Below is a small trained network, with its code and all its weights. Each question gives an input and a class and asks what happens when units are switched off, that is, made to give their printed mean instead of their output.

import numpy as np


def w(rows, s, z=0):
    codes = np.array(rows[::2]) - 128.0
    scale = np.full(codes.shape[1], s)
    scale[-1] = z or s
    return codes * scale


def f(y):
    return np.maximum(y, 0)


def log_softmax(a):
    a = a - a.max(-1, keepdims=True)
    return a - np.log(np.exp(a).sum(-1, keepdims=True))


def net(x, mask):
    res = np.array(x, float).reshape(1, 4) / 4 @ E
    y = f(res @ A[0][:, :-1].T + A[0][:, -1])
    res = res + np.where(mask, y, B[0][:, -1]) @ B[0][:, :-1]
    return log_softmax(res[-1] @ U[:, :-1].T + U[:, -1])


A, B = {}, {}
E = w([
[155,92,128,75,27,155,53,154,221,133,11],'x0',
[150,102,132,145,194,39,178,155,244,214,108],'x1',
[170,30,132,116,164,253,210,90,159,90,149],'x2',
[128,129,128,127,129,129,128,129,129,128,127],'x3',
],0.011)
A[0] = w([
[131,90,131,130,181,113,182,129,217,145,125,2],'N1',
[113,186,116,123,85,73,80,137,72,125,119,231],'N2',
[133,124,122,124,144,96,137,123,115,138,138,219],'N3',
[128,149,132,128,118,117,103,134,107,141,128,147],'N4',
[124,163,126,131,150,2,114,138,178,161,118,113],'N5',
[130,128,120,128,97,90,114,129,105,93,126,146],'N6',
[115,125,125,127,99,114,115,144,173,149,93,47],'N7',
[124,110,127,126,142,220,144,129,95,104,134,172],'N8',
[132,107,130,110,38,161,79,132,202,133,65,129],'N9',
[134,130,120,115,70,120,85,133,217,117,79,121],'N10',
[137,116,118,133,152,128,159,128,181,141,129,49],'N11',
],0.026,0.0082)
B[0] = w([
[115,124,172,133,181,176,62,145,49,138,118,213],'N1',
[120,135,168,148,167,169,59,161,55,143,129,245],'N2',
[103,122,125,126,156,86,110,131,121,89,116,169],'N3',
[142,113,138,107,163,147,102,120,95,123,131,166],'N4',
[100,132,86,114,127,80,203,100,218,154,131,244],'N5',
[133,115,141,143,147,151,116,130,110,147,136,167],'N6',
[154,108,134,125,107,92,139,124,105,188,132,180],'N7',
[186,124,116,129,43,29,147,118,121,105,126,213],'N8',
[177,119,127,116,63,251,147,129,170,105,127,253],'N9',
[152,132,125,133,80,77,126,120,91,247,130,232],'N10',
[136,151,131,149,124,155,86,155,96,139,149,173],'N11',
],0.027,0.034)
U = w([
[69,184,204,192,231,57,27,203,28,51,190,253],'0',
[182,117,99,114,59,21,208,87,135,190,167,202],'1',
[157,136,218,135,121,233,58,200,84,166,154,141],'2',
[209,101,111,78,15,169,203,100,204,1,130,13],'3',
[13,192,89,134,234,9,176,111,205,106,183,107],'4',
],0.007,0.0053)

Each question gives the input, the list of numbers given to net, and the class t.
The units are the neurons (one row each of A and B). Each row of codes is followed by its name. A weight is (code - 128) times the scale printed after its matrix; where a second scale follows, it is the last column's (A, B and U).
mask holds one flag per neuron, in row order. A switched-off neuron (its flag False) gives its mean, the last column of its row in B, instead of its output. The means were averaged over made-up inputs and are rounded, as every weight is.
A unit's drop is (log p(t) with every unit on - log p(t) with that unit switched off) / (log p(t) with every unit on - log p(t) with every unit switched off).
The circuit of an input: a set's keep is (log p(t) with only the set's units on - log p(t) with every unit switched off) / (log p(t) with every unit on - log p(t) with every unit switched off). Starting from all 11 units, units are removed one at a time, each time the one whose removal leaves the highest keep (on an exact tie, the one counted first), for as long as the keep stays at least 0.8.
circuit, biggest first: the units of the circuit, biggest drop first
k most important neurons: the k neurons with the biggest drops, biggest first
drop when u is switched off: that unit's drop, to one decimal
input [7,1,-8,6], class 1: circuit, biggest first : [N10]
input [-4,-6,0,-7], class 0: 3 most important neurons : [N9 N5 N10]
input [0,7,2,-4], class 0: 2 most important neurons : [N1 N9]
input [0,-6,5,6], class 1: 2 most important neurons : [N9 N8]
input [8,-3,1,-4], class 3: 3 most important neurons : [N9 N1 N2]
input [2,8,0,6], class 1: 2 most important neurons : [N5 N2]
input [-4,0,8,8], class 1: 2 most important neurons : [N8 N2]
input [5,0,3,8], class 3: 2 most important neurons : [N9 N2]
input [8,3,-4,1], class 1: 2 most important neurons : [N10 N5]
input [-3,-2,2,-3], class 1: 3 most important neurons : [N9 N2 N1]
input [7,3,-7,-5], class 1: 2 most important neurons : [N5 N10]
input [-4,-4,0,5], class 0: 2 most important neurons : [N9 N5]
input [8,0,8,2], class 3: 3 most important neurons : [N9 N2 N8]
input [6,-4,6,7], class 3: circuit, biggest first : [N9]
input [-1,5,2,2], class 0: 2 most important neurons : [N9 N1]
input [-6,2,-7,-1], class 4: drop when N5 is switched off : 1.2
input [1,-5,7,0], class 3: drop when N3 is switched off : 0.0
input [-5,8,5,6], class 0: drop when N9 is switched off : 0.3
